Below are the code and all the weights of a small trained network. Each question names an input and a class and asks about switching units off, where a switched-off unit gives its printed mean instead of its output.

import numpy as np


def w(rows, s, z=0):
    codes = np.array(rows[::2]) - 128.0
    scale = np.full(codes.shape[1], s)
    scale[-1] = z or s
    return codes * scale


def norm(h):
    return h / np.sqrt((h * h).mean(-1, keepdims=True) + 1e-5)


def f(y):
    return np.maximum(y, 0)


def log_softmax(a):
    a = a - a.max(-1, keepdims=True)
    return a - np.log(np.exp(a).sum(-1, keepdims=True))


def net(x, mask):
    res = np.array(x, float).reshape(1, 7) / 4 @ E
    u = 0
    for l in range(3):
        y = f(norm(res) @ A[l][:, :-1].T + A[l][:, -1])
        res = res + np.where(mask[u : u + 7], y, B[l][:, -1]) @ B[l][:, :-1]
        u += 7
    return log_softmax(norm(res)[-1] @ U[:, :-1].T + U[:, -1])


A, B = {}, {}
E = w([
[38,37,170,125,87,157,200,130,132,85,40],'x0',
[119,114,146,122,144,122,121,140,118,117,145],'x1',
[125,83,17,67,45,129,160,200,32,112,140],'x2',
[132,98,102,79,163,161,71,154,186,121,120],'x3',
[154,155,183,9,81,88,83,129,72,238,83],'x4',
[80,189,168,102,82,165,54,75,99,54,76],'x5',
[129,123,141,122,133,130,129,135,123,120,144],'x6',
],0.015)
A[0] = w([
[96,138,40,130,117,106,106,156,67,92,156,20],'L0N1',
[116,168,70,195,121,169,114,127,124,27,161,30],'L0N2',
[129,103,52,35,152,175,29,157,219,74,109,50],'L0N3',
[139,217,65,134,118,127,52,111,92,100,209,44],'L0N4',
[133,199,147,207,79,111,183,85,5,106,149,47],'L0N5',
[105,191,130,110,98,152,44,92,69,18,105,11],'L0N6',
[134,132,74,74,88,136,113,139,78,50,132,57],'L0N7',
],0.021,0.012)
B[0] = w([
[181,162,136,185,105,201,163,78,70,125,151,195],'L0N1',
[159,93,89,72,136,73,123,83,173,21,167,224],'L0N2',
[33,135,151,201,109,31,104,154,70,152,164,249],'L0N3',
[181,126,118,115,207,132,83,191,132,148,30,236],'L0N4',
[4,129,148,170,145,49,88,164,76,155,167,224],'L0N5',
[123,127,120,110,100,142,208,157,220,206,153,234],'L0N6',
[155,113,131,157,106,195,117,90,63,129,136,223],'L0N7',
],0.022,0.012)
A[1] = w([
[25,103,144,106,47,189,162,133,124,56,36,59],'L1N1',
[169,136,171,59,151,173,118,79,112,119,181,33],'L1N2',
[136,142,92,94,51,196,133,132,55,89,101,2],'L1N3',
[110,229,153,2,92,138,118,135,120,156,107,46],'L1N4',
[129,171,130,34,29,117,68,107,83,167,93,84],'L1N5',
[146,93,48,121,121,128,218,179,184,210,194,97],'L1N6',
[106,240,233,165,124,175,67,46,220,105,123,12],'L1N7',
],0.027,0.004)
B[1] = w([
[178,113,113,140,184,128,83,252,129,135,52,220],'L1N1',
[132,109,161,80,184,106,154,98,118,182,136,142],'L1N2',
[130,140,178,127,87,210,172,39,82,163,128,193],'L1N3',
[145,126,115,56,148,62,155,118,169,74,159,178],'L1N4',
[144,146,101,58,99,77,93,107,131,17,175,204],'L1N5',
[131,138,86,106,80,148,163,155,200,189,135,248],'L1N6',
[116,179,115,199,85,243,119,35,67,161,147,187],'L1N7',
],0.023,0.017)
A[2] = w([
[89,84,151,117,128,156,143,138,157,102,56,53],'L2N1',
[87,170,220,141,194,140,119,55,215,123,93,108],'L2N2',
[97,125,214,53,120,77,124,111,118,155,124,101],'L2N3',
[71,92,193,141,117,105,166,147,108,116,81,129],'L2N4',
[200,144,147,120,157,129,125,160,130,106,30,68],'L2N5',
[178,130,169,115,181,125,131,158,144,126,69,29],'L2N6',
[148,83,103,143,150,162,163,110,188,4,121,3],'L2N7',
],0.03,0.0044)
B[2] = w([
[147,117,70,135,147,129,106,186,114,98,143,174],'L2N1',
[178,65,89,154,53,159,144,186,40,119,144,225],'L2N2',
[76,94,123,184,161,134,132,122,171,36,141,237],'L2N3',
[165,176,114,178,161,99,72,91,149,184,184,224],'L2N4',
[97,86,156,139,196,169,101,80,178,136,110,248],'L2N5',
[119,110,164,97,188,142,146,121,123,152,85,211],'L2N6',
[126,160,176,6,80,103,124,74,117,91,115,254],'L2N7',
],0.025,0.0094)
U = w([
[152,129,143,181,104,208,153,67,37,128,144,102],'0',
[118,121,142,79,138,77,145,77,157,6,151,111],'1',
[21,129,157,204,141,32,110,172,77,147,160,85],'2',
[210,118,139,126,241,158,82,164,143,137,46,112],'3',
[132,136,123,125,93,138,214,153,197,171,129,93],'4',
[96,118,165,136,159,125,142,92,125,145,126,249],'5',
],0.011,0.013)

Each question gives the input, the list of numbers given to net, and the class t.
The units are the neurons (one row each of A and B). Each row of codes is followed by its name. A weight is (code - 128) times the scale printed after its matrix; where a second scale follows, it is the last column's (A, B and U).
mask holds one flag per neuron, layer by layer. A switched-off neuron (its flag False) gives its mean, the last column of its row in B, instead of its output. The means were averaged over made-up inputs and are rounded, as every weight is.
A unit's drop is (log p(t) with every unit on - log p(t) with that unit switched off) / (log p(t) with every unit on - log p(t) with every unit switched off).
The circuit of an input: a set's keep is (log p(t) with only the set's units on - log p(t) with every unit switched off) / (log p(t) with every unit on - log p(t) with every unit switched off). Starting from the 12 units with the biggest drops (on a tie, the unit counted first), units are removed one at a time, each time the one whose removal leaves the highest keep (on an exact tie, the one counted first), for as long as the keep stays at least 0.8.
circuit, biggest first: the units of the circuit, biggest drop first
most important unit: the unit with the biggest drop
k most important neurons: the k neurons with the biggest drops, biggest first
top k neurons in layer l: the k neurons of layer l with the biggest drops, biggest first
input [3,5,-3,-6,-3,-7,0], class 4: circuit, biggest first -> L1N6
input [7,-2,-6,-6,-5,-2,-1], class 3: 4 most important neurons -> L1N1; L0N3; L0N1; L0N6
input [2,-8,1,-4,7,8,-1], class 4: 2 most important neurons -> L0N6; L1N6
input [-7,-8,-3,-3,-8,5,-8], class 1: 3 most important neurons -> L0N2; L2N7; L1N1
input [-5,4,-8,-7,-8,5,-3], class 0: top 4 neurons in layer 1 -> L1N7; L1N5; L1N4; L1N1
input [-6,7,-6,0,-5,7,2], class 4: 4 most important neurons -> L0N6; L1N1; L1N6; L1N5
input [4,5,4,-1,5,-4,3], class 1: 4 most important neurons -> L1N5; L0N6; L0N1; L1N7
input [-5,-4,3,0,-3,-8,-5], class 4: 3 most important neurons -> L1N6; L1N1; L0N7
input [-3,8,5,4,-2,-8,-5], class 4: 2 most important neurons -> L1N6; L0N7
input [0,6,6,3,-5,6,7], class 0: top 2 neurons in layer 0 -> L0N7; L0N1
input [-6,-2,-4,1,-4,6,6], class 3: 2 most important neurons -> L0N4; L1N5
input [-8,-3,-8,2,-7,-6,4], class 0: circuit, biggest first -> L1N7; L2N2
input [-6,6,5,0,7,-5,3], class 1: 2 most important neurons -> L0N6; L1N5
input [-1,-1,0,4,-3,5,5], class 4: 3 most important neurons -> L0N6; L1N6; L0N5
input [-4,2,7,-4,8,-4,5], class 1: most important unit -> L1N5
input [4,6,7,-3,5,4,0], class 0: 2 most important neurons -> L0N7; L1N3
input [8,0,7,4,-6,3,-7], class 3: 3 most important neurons -> L1N1; L1N7; L2N5
input [8,-1,4,-5,7,-8,-8], class 3: circuit, biggest first -> L0N6; L0N3
input [4,2,-5,-8,6,6,7], class 2: top 2 neurons in layer 0 -> L0N5; L0N2
input [8,3,2,1,3,4,4], class 3: circuit, biggest first -> L1N1
input [2,4,7,-1,0,8,-2], class 4: 2 most important neurons -> L0N6; L1N6
input [-3,-2,7,0,1,8,8], class 4: top 2 neurons in layer 1 -> L1N6; L1N7
input [6,-1,-4,3,6,5,-4], class 1: top 2 neurons in layer 1 -> L1N4; L1N5
input [-1,-4,-5,-6,5,2,6], class 2: top 2 neurons in layer 0 -> L0N5; L0N1
input [0,-6,3,8,-5,-7,6], class 2: top 2 neurons in layer 0 -> L0N3; L0N6
input [-8,-6,3,-1,-7,5,5], class 3: top 2 neurons in layer 1 -> L1N5; L1N4
